Below is a small trained network, with its code and all its weights. Each question gives an input and a target symbol and asks what happens when units are switched off, that is, made to give their printed mean instead of their output.

import numpy as np


def w(rows, s, z=0):
    codes = np.array(rows[::2]) - 128.0
    scale = np.full(codes.shape[1], s)
    scale[-1] = z or s
    return codes * scale


def f(y):
    return y / 2 * (1 + np.tanh(0.7978845608 * (y + 0.044715 * y**3)))


def softmax(a):
    e = np.exp(a - a.max(-1, keepdims=True))
    return e / e.sum(-1, keepdims=True)


def log_softmax(a):
    a = a - a.max(-1, keepdims=True)
    return a - np.log(np.exp(a).sum(-1, keepdims=True))


def net(x, mask):
    ids = ['αβζθπσψω'.index(c) for c in x.split()]
    T = len(ids)
    res = E[ids] + P[:T]
    u = 0
    for l in range(2):
        q, k, v = (res @ M[l].T for M in (Q, K, V))
        z = softmax(np.where(np.tri(T) > 0, q @ k.T / 2**0.5, -1e9)) @ v
        res = res + np.where(mask[u], z, O[l][:, -1]) @ O[l][:, :-1]
        u += 1
        y = f(res @ A[l][:, :-1].T + A[l][:, -1])
        res = res + np.where(mask[u : u + 16], y, B[l][:, -1]) @ B[l][:, :-1]
        u += 16
    return log_softmax(res[-1] @ U[:, :-1].T + U[:, -1])


Q, K, V, O, A, B = {}, {}, {}, {}, {}, {}
E = w([
[103,120,107,118,165,37,31,145],'α',
[68,204,171,102,44,162,163,184],'β',
[38,182,173,135,171,103,96,77],'ζ',
[141,181,108,187,160,1,197,136],'θ',
[153,104,231,50,81,107,76,57],'π',
[166,178,132,187,169,146,134,236],'σ',
[193,125,167,37,97,142,46,178],'ψ',
[79,9,148,183,86,142,137,166],'ω',
],0.0079)
P = w([
[198,145,97,120,217,206,131,68],'0',
[14,68,110,126,33,55,142,160],'1',
[30,96,147,142,52,50,131,189],'2',
[72,88,103,125,61,112,154,143],'3',
[85,100,129,120,96,95,117,149],'4',
[102,132,161,125,129,102,102,161],'5',
[122,184,186,124,155,91,60,169],'6',
[130,224,213,132,167,63,67,181],'7',
[107,162,238,162,124,30,48,206],'8',
[111,123,252,176,105,24,29,211],'9',
],0.0048)
Q[0] = w([
[78,176,255,150,129,56,71,206],'0.h0',
[183,211,62,95,205,154,164,61],'0.h0',
],0.0083)
K[0] = w([
[251,200,106,87,221,169,135,44],'0.h0',
[88,2,102,158,93,187,157,130],'0.h0',
],0.0069)
V[0] = w([
[146,181,18,247,180,79,181,205],'0.h0',
[33,154,184,191,144,109,221,1],'0.h0',
],0.0066)
O[0] = w([
[99,98,158,41,210,122,167,186,241],'0.h0',
[57,133,254,155,163,120,175,26,1],'0.h0',
],0.0085,0.00015)
A[0] = w([
[106,109,185,186,94,215,202,75,187],'0.n0',
[128,195,107,89,203,67,40,61,252],'0.n1',
[138,73,94,147,107,132,115,155,200],'0.n2',
[79,119,166,106,148,115,181,152,161],'0.n3',
[136,103,45,95,113,60,150,212,242],'0.n4',
[153,96,123,183,153,219,147,142,184],'0.n5',
[73,127,202,134,86,105,127,78,175],'0.n6',
[87,43,138,74,201,131,172,161,175],'0.n7',
[117,59,147,173,137,115,116,104,202],'0.n8',
[151,197,119,129,136,80,139,167,207],'0.n9',
[100,237,133,62,89,244,175,172,244],'0.n10',
[153,212,59,250,87,121,152,96,154],'0.n11',
[116,139,188,156,141,91,123,106,173],'0.n12',
[169,156,57,226,57,95,96,110,170],'0.n13',
[98,88,163,154,140,89,135,99,178],'0.n14',
[125,126,201,2,171,156,142,136,136],'0.n15',
],0.0066,0.0027)
B[0] = w([
[126,155,133,213,139,142,140,70,177],'0.n0',
[134,159,166,100,171,61,2,125,213],'0.n1',
[113,62,115,120,112,142,112,160,195],'0.n2',
[133,134,125,133,148,91,158,143,192],'0.n3',
[91,92,144,58,130,115,120,195,252],'0.n4',
[120,105,104,193,157,199,155,135,135],'0.n5',
[136,162,130,181,101,70,123,102,226],'0.n6',
[144,84,113,125,184,109,164,137,197],'0.n7',
[108,70,126,175,148,111,119,98,212],'0.n8',
[127,158,174,80,141,131,132,154,185],'0.n9',
[133,250,125,142,77,141,173,186,171],'0.n10',
[241,138,193,58,128,153,153,90,134],'0.n11',
[125,149,171,154,147,87,125,115,193],'0.n12',
[168,78,179,76,80,136,127,92,178],'0.n13',
[109,112,133,156,143,84,130,110,206],'0.n14',
[246,146,130,93,136,108,177,90,147],'0.n15',
],0.0066,0.0035)
Q[1] = w([
[138,61,142,174,152,126,97,133],'1.h0',
[94,124,2,91,126,150,162,46],'1.h0',
],0.0056)
K[1] = w([
[138,239,217,97,77,143,125,156],'1.h0',
[32,60,153,109,20,2,148,166],'1.h0',
],0.0038)
V[1] = w([
[126,93,116,98,177,37,1,93],'1.h0',
[152,242,171,89,114,102,107,140],'1.h0',
],0.0069)
O[1] = w([
[171,130,2,145,168,11,79,82,252],'1.h0',
[63,186,87,37,128,207,167,35,132],'1.h0',
],0.0072,0.0031)
A[1] = w([
[164,70,88,94,186,115,148,205,97],'1.n0',
[29,94,159,69,142,144,142,230,159],'1.n1',
[48,120,90,150,185,114,112,166,198],'1.n2',
[163,156,139,93,94,124,116,140,154],'1.n3',
[60,76,253,91,138,211,93,65,255],'1.n4',
[218,146,178,119,165,73,171,131,191],'1.n5',
[94,197,163,85,95,202,159,125,122],'1.n6',
[86,181,154,213,168,107,129,78,120],'1.n7',
[200,100,219,147,68,170,165,163,164],'1.n8',
[71,89,89,161,136,115,101,116,213],'1.n9',
[80,143,67,24,141,148,153,55,237],'1.n10',
[213,91,135,48,110,169,127,186,156],'1.n11',
[98,112,98,166,43,162,37,173,222],'1.n12',
[203,117,155,190,80,117,75,10,160],'1.n13',
[120,144,229,212,173,119,246,124,132],'1.n14',
[212,136,170,110,156,89,155,131,178],'1.n15',
],0.0062,0.0031)
B[1] = w([
[199,100,145,124,169,136,134,212,200],'1.n0',
[204,178,147,133,153,146,143,236,245],'1.n1',
[152,195,132,163,163,102,146,174,255],'1.n2',
[92,78,121,107,122,116,126,124,155],'1.n3',
[157,209,151,135,25,38,148,172,230],'1.n4',
[90,59,121,119,132,91,131,127,207],'1.n5',
[149,68,100,152,144,89,109,77,165],'1.n6',
[62,124,132,153,176,181,88,146,199],'1.n7',
[98,88,254,130,104,146,109,144,198],'1.n8',
[149,175,107,152,125,114,116,139,255],'1.n9',
[113,179,33,21,108,165,210,80,178],'1.n10',
[58,96,122,130,195,205,91,109,154],'1.n11',
[116,140,109,141,39,127,58,162,254],'1.n12',
[207,129,157,165,141,164,126,117,200],'1.n13',
[33,103,203,138,125,115,116,121,245],'1.n14',
[110,42,126,117,133,102,133,124,183],'1.n15',
],0.0062,0.0044)
U = w([
[188,182,4,147,113,83,141,161,208],'α',
[65,223,168,76,61,148,170,139,141],'β',
[39,189,78,191,173,162,104,41,116],'ζ',
[102,66,138,65,187,91,240,89,117],'θ',
[217,91,135,131,68,135,137,3,26],'π',
[217,173,169,106,226,233,174,169,4],'σ',
[89,44,71,41,93,220,88,102,122],'ψ',
[129,84,205,193,129,94,54,176,176],'ω',
],0.0045,0.0024)

Each question gives the input, a string of symbols that net reads in full, and the target symbol t.
The units are the heads (2 rows each of Q, K, V and O) and the neurons (one row each of A and B). Each row of codes is followed by its name. A weight is (code - 128) times the scale printed after its matrix; where a second scale follows, it is the last column's (O, A, B and U).
mask holds one flag per unit, layer by layer, with each layer's heads first. A switched-off unit (its flag False) gives its mean, the last column of its rows in O or B, instead of its output. The means were averaged over made-up inputs and are rounded, as every weight is.
A unit's drop is (log p(t) with every unit on - log p(t) with that unit switched off) / (log p(t) with every unit on - log p(t) with every unit switched off).
The circuit of an input: a set's keep is (log p(t) with only the set's units on - log p(t) with every unit switched off) / (log p(t) with every unit on - log p(t) with every unit switched off). Starting from the 12 units with the biggest drops (on a tie, the unit counted first), units are removed one at a time, each time the one whose removal leaves the highest keep (on an exact tie, the one counted first), for as long as the keep stays at least 0.8.
circuit, biggest first: the units of the circuit, biggest drop first
unit that matters most: the unit with the biggest drop
top k neurons: the k neurons with the biggest drops, biggest first
k most important neurons of layer l: the k neurons of layer l with the biggest drops, biggest first
drop when u is switched off: that unit's drop, to one decimal
input α θ ψ, target α: circuit, biggest first	(1.h0; 1.n8; 0.h0)
input ψ β α ζ ω α, target ψ: top 2 neurons	(0.n13; 0.n11)
input ψ θ ω, target ψ: unit that matters most	0.h0
input π β ω, target π: circuit, biggest first	(0.h0; 0.n11; 0.n13; 1.n13)
input α ω α ζ ζ α β θ β, target α: circuit, biggest first	(1.h0; 0.n1; 1.n14)
input ω ω α ψ θ ω α β σ, target σ: top 2 neurons	(1.n1; 0.n6)
input ψ ω ζ, target ψ: top 2 neurons	(0.n11; 0.n13)
input π π ω σ π ψ ω θ, target π: top 3 neurons	(0.n11; 0.n13; 1.n13)
input ψ ω ω, target ψ: top 2 neurons	(0.n13; 1.n11)
input β ω θ, target β: top 2 neurons	(0.n10; 1.n4)
input ω ω ω ω α ω ω θ ω, target θ: top 2 neurons	(0.n15; 0.n7)
input β ω σ ζ ω θ α, target β: top 3 neurons	(0.n10; 0.n1; 1.n4)
input ψ ω β α β π β π, target π: 3 most important neurons of layer 0	(0.n13; 0.n4; 0.n11)
input θ ω β π ω α β ω ψ, target θ: top neuron	(0.n15)
input θ ω θ π β, target θ: top 2 neurons	(0.n15; 1.n12)
input β ω ψ, target β: top 2 neurons	(0.n10; 1.n4)
input ω ω α ω ω α ω θ ω, target θ: 3 most important neurons of layer 0	(0.n15; 0.n7; 0.n1)
input π ω ψ, target π: 2 most important neurons of layer 0	(0.n13; 0.n11)
input σ ω ω, target σ: 2 most important neurons of layer 1	(1.n1; 1.n0)
input β ω ζ, target β: unit that matters most	1.h0
input α α ω β ζ α α, target α: drop when 0.h0 is switched off	0.2
input α ω ω α ω ζ σ α ζ ω, target α: drop when 1.n12 is switched off	0.0
